Below is a small trained network, with its code and all its weights. Each question gives an input and a class and asks what happens when units are switched off, that is, made to give their printed mean instead of their output.

import numpy as np


def w(rows, s, z=0):
    codes = np.array(rows[::2]) - 128.0
    scale = np.full(codes.shape[1], s)
    scale[-1] = z or s
    return codes * scale


def f(y):
    return y / 2 * (1 + np.tanh(0.7978845608 * (y + 0.044715 * y**3)))


def log_softmax(a):
    a = a - a.max(-1, keepdims=True)
    return a - np.log(np.exp(a).sum(-1, keepdims=True))


def net(x, mask):
    res = np.array(x, float).reshape(1, 2) / 4 @ E
    y = f(res @ A[0][:, :-1].T + A[0][:, -1])
    res = res + np.where(mask, y, B[0][:, -1]) @ B[0][:, :-1]
    return log_softmax(res[-1] @ U[:, :-1].T + U[:, -1])


A, B = {}, {}
E = w([
[83,195,222],'x0',
[17,2,128],'x1',
],0.0087)
A[0] = w([
[122,139,121,96],'N0',
[124,134,128,71],'N1',
[119,129,101,171],'N2',
[129,112,120,219],'N3',
[121,128,157,252],'N4',
[132,101,130,92],'N5',
[109,91,95,192],'N6',
[151,115,143,107],'N7',
[110,122,141,167],'N8',
[111,122,130,145],'N9',
[136,101,152,249],'N10',
[211,245,106,125],'N11',
[179,135,86,225],'N12',
[120,164,123,123],'N13',
[121,129,135,123],'N14',
[127,106,107,235],'N15',
[126,135,98,199],'N16',
[82,111,212,189],'N17',
[109,145,122,105],'N18',
[109,93,153,210],'N19',
[128,128,148,146],'N20',
[132,155,139,127],'N21',
[104,143,133,161],'N22',
[117,93,112,168],'N23',
[144,102,127,182],'N24',
[131,119,112,189],'N25',
[141,145,111,122],'N26',
[158,133,111,134],'N27',
[133,50,125,197],'N28',
[103,27,85,187],'N29',
[142,118,121,215],'N30',
[130,135,123,136],'N31',
[111,132,141,178],'N32',
[135,138,151,128],'N33',
[124,116,133,147],'N34',
[131,122,128,226],'N35',
[148,143,118,171],'N36',
[131,127,122,149],'N37',
[126,121,117,232],'N38',
[148,255,179,145],'N39',
[94,125,149,186],'N40',
],0.024,0.0031)
B[0] = w([
[131,125,128,127],'N0',
[132,125,126,125],'N1',
[127,124,138,137],'N2',
[121,131,137,142],'N3',
[126,147,102,145],'N4',
[128,133,130,136],'N5',
[124,140,161,167],'N6',
[126,124,129,128],'N7',
[122,139,106,139],'N8',
[124,135,115,136],'N9',
[118,143,118,144],'N10',
[254,116,142,252],'N11',
[87,93,156,179],'N12',
[135,139,129,142],'N13',
[131,131,119,129],'N14',
[120,129,150,151],'N15',
[122,118,137,140],'N16',
[70,159,50,178],'N17',
[134,130,121,128],'N18',
[131,154,108,161],'N19',
[133,133,117,132],'N20',
[136,142,128,144],'N21',
[132,139,108,136],'N22',
[124,145,142,157],'N23',
[124,125,142,140],'N24',
[124,124,140,139],'N25',
[122,118,129,142],'N26',
[109,114,132,149],'N27',
[121,153,172,180],'N28',
[123,180,203,214],'N29',
[121,123,138,140],'N30',
[128,126,130,130],'N31',
[128,138,107,137],'N32',
[136,138,123,136],'N33',
[125,133,122,133],'N34',
[121,132,129,137],'N35',
[117,122,129,149],'N36',
[126,125,132,131],'N37',
[121,130,134,140],'N38',
[146,226,165,228],'N39',
[110,152,94,151],'N40',
],0.067,0.023)
U = w([
[34,148,122,185],'0',
[56,134,2,57],'1',
[42,84,172,30],'2',
[160,77,113,6],'3',
[141,15,153,38],'4',
[181,154,196,235],'5',
[125,89,110,6],'6',
],0.0086,0.0016)

Each question gives the input, the list of numbers given to net, and the class t.
The units are the neurons (one row each of A and B). Each row of codes is followed by its name. A weight is (code - 128) times the scale printed after its matrix; where a second scale follows, it is the last column's (A, B and U).
mask holds one flag per neuron, in row order. A switched-off neuron (its flag False) gives its mean, the last column of its row in B, instead of its output. The means were averaged over made-up inputs and are rounded, as every weight is.
A unit's drop is (log p(t) with every unit on - log p(t) with that unit switched off) / (log p(t) with every unit on - log p(t) with every unit switched off).
The circuit of an input: a set's keep is (log p(t) with only the set's units on - log p(t) with every unit switched off) / (log p(t) with every unit on - log p(t) with every unit switched off). Starting from the 12 units with the biggest drops (on a tie, the unit counted first), units are removed one at a time, each time the one whose removal leaves the highest keep (on an exact tie, the one counted first), for as long as the keep stays at least 0.8.
units of the circuit, in order: the units of the circuit, biggest drop first
most important unit: the unit with the biggest drop
top k neurons: the k neurons with the biggest drops, biggest first
drop of u: that unit's drop, to one decimal
input [3,7], class 0: most important unit	N29
input [-1,7], class 0: top 3 neurons	[N11; N17; N39]
input [1,1], class 1: top 3 neurons	[N11; N29; N39]
input [-3,-2], class 4: top 2 neurons	[N39; N29]
input [-8,-6], class 4: units of the circuit, in order	[N39; N29; N12]
input [-4,-2], class 4: top 2 neurons	[N39; N29]
input [4,6], class 1: top 2 neurons	[N17; N39]
input [0,6], class 0: top 2 neurons	[N11; N17]
input [5,8], class 1: top 2 neurons	[N17; N39]
input [0,0], class 0: top 2 neurons	[N11; N39]
input [-8,-1], class 2: top 3 neurons	[N11; N39; N12]
input [-3,0], class 2: drop of N39	0.3
input [6,8], class 1: drop of N17	0.2
input [3,1], class 1: drop of N16	0.0
